Below is a small trained network, with its code and all its weights. Each question gives an input and a class and asks what happens when units are switched off, that is, made to give their printed mean instead of their output.

import numpy as np


def w(rows, s, z=0):
    codes = np.array(rows[::2]) - 128.0
    scale = np.full(codes.shape[1], s)
    scale[-1] = z or s
    return codes * scale


def norm(h):
    return h / np.sqrt((h * h).mean(-1, keepdims=True) + 1e-5)


def f(y):
    return y / 2 * (1 + np.tanh(0.7978845608 * (y + 0.044715 * y**3)))


def log_softmax(a):
    a = a - a.max(-1, keepdims=True)
    return a - np.log(np.exp(a).sum(-1, keepdims=True))


def net(x, mask):
    res = np.array(x, float).reshape(1, 2) / 4 @ E
    u = 0
    for l in range(4):
        y = f(norm(res) @ A[l][:, :-1].T + A[l][:, -1])
        res = res + np.where(mask[u : u + 4], y, B[l][:, -1]) @ B[l][:, :-1]
        u += 4
    return log_softmax(norm(res)[-1] @ U[:, :-1].T + U[:, -1])


A, B = {}, {}
E = w([
[135,196,238,124,240],'x0',
[57,13,8,56,167],'x1',
],0.0014)
A[0] = w([
[131,195,243,98,203,225],'L0N1',
[252,240,172,234,94,64],'L0N2',
[103,99,184,36,186,254],'L0N3',
[189,204,202,52,248,50],'L0N4',
],0.0032,0.0019)
B[0] = w([
[140,80,127,2,59,255],'L0N1',
[130,165,239,178,90,240],'L0N2',
[81,100,97,163,196,209],'L0N3',
[180,145,11,104,115,190],'L0N4',
],0.0042,0.0025)
A[1] = w([
[164,156,158,168,127,103],'L1N1',
[137,113,110,2,160,105],'L1N2',
[156,177,96,189,76,6],'L1N3',
[89,85,76,58,134,100],'L1N4',
],0.0049,0.0021)
B[1] = w([
[143,209,140,125,105,136],'L1N1',
[210,205,62,4,234,240],'L1N2',
[119,153,65,33,219,111],'L1N3',
[163,238,231,133,116,250],'L1N4',
],0.0032,0.002)
A[2] = w([
[67,64,77,251,50,120],'L2N1',
[15,55,43,105,240,96],'L2N2',
[202,116,41,20,145,52],'L2N3',
[115,209,118,187,111,2],'L2N4',
],0.0032,0.0026)
B[2] = w([
[132,105,109,75,105,221],'L2N1',
[104,142,180,176,111,247],'L2N2',
[156,147,167,87,142,181],'L2N3',
[116,254,92,108,133,60],'L2N4',
],0.0058,0.0015)
A[3] = w([
[79,126,151,247,65,51],'L3N1',
[4,97,136,196,218,113],'L3N2',
[155,74,3,89,202,47],'L3N3',
[226,184,64,93,19,251],'L3N4',
],0.0037,0.0012)
B[3] = w([
[187,149,112,17,188,176],'L3N1',
[53,83,178,181,198,150],'L3N2',
[139,138,253,94,114,134],'L3N3',
[38,148,118,187,167,251],'L3N4',
],0.0039,0.0025)
U = w([
[186,187,135,25,195,252],'0',
[44,217,3,217,67,4],'1',
[21,41,185,191,228,252],'2',
[218,112,23,233,166,4],'3',
[189,124,42,213,161,4],'4',
[39,40,66,145,38,252],'5',
[160,69,65,213,127,4],'6',
[160,222,228,159,4,252],'7',
],0.0046,0.0028)

Each question gives the input, the list of numbers given to net, and the class t.
The units are the neurons (one row each of A and B). Each row of codes is followed by its name. A weight is (code - 128) times the scale printed after its matrix; where a second scale follows, it is the last column's (A, B and U).
mask holds one flag per neuron, layer by layer. A switched-off neuron (its flag False) gives its mean, the last column of its row in B, instead of its output. The means were averaged over made-up inputs and are rounded, as every weight is.
A unit's drop is (log p(t) with every unit on - log p(t) with that unit switched off) / (log p(t) with every unit on - log p(t) with every unit switched off).
The circuit of an input: a set's keep is (log p(t) with only the set's units on - log p(t) with every unit switched off) / (log p(t) with every unit on - log p(t) with every unit switched off). Starting from the 12 units with the biggest drops (on a tie, the unit counted first), units are removed one at a time, each time the one whose removal leaves the highest keep (on an exact tie, the one counted first), for as long as the keep stays at least 0.8.
circuit, biggest first: the units of the circuit, biggest drop first
most important unit: the unit with the biggest drop
k most important neurons: the k neurons with the biggest drops, biggest first
k most important neurons of layer l: the k neurons of layer l with the biggest drops, biggest first
drop of u: that unit's drop, to one decimal
input [-2,3], class 2: circuit, biggest first : L0N1, L0N4
input [-5,7], class 2: circuit, biggest first : L0N1, L3N2, L0N4
input [-2,-1], class 1: most important unit : L0N1
input [-4,8], class 2: circuit, biggest first : L0N1, L3N2, L2N2
input [-6,8], class 2: 2 most important neurons : L0N1, L0N2
input [-8,-5], class 1: 3 most important neurons : L0N1, L3N4, L1N3
input [-3,7], class 2: 2 most important neurons : L0N1, L0N2
input [-8,-6], class 1: 3 most important neurons : L0N1, L3N4, L1N4
input [-4,-3], class 1: 2 most important neurons of layer 3 : L3N4, L3N3
input [-3,5], class 2: 3 most important neurons : L0N1, L0N2, L3N2
input [-7,-4], class 1: 2 most important neurons : L0N1, L3N4
input [-1,1], class 5: 2 most important neurons of layer 1 : L1N2, L1N3
input [-2,6], class 2: 2 most important neurons of layer 0 : L0N1, L0N2
input [0,2], class 2: drop of L3N2 : 0.1
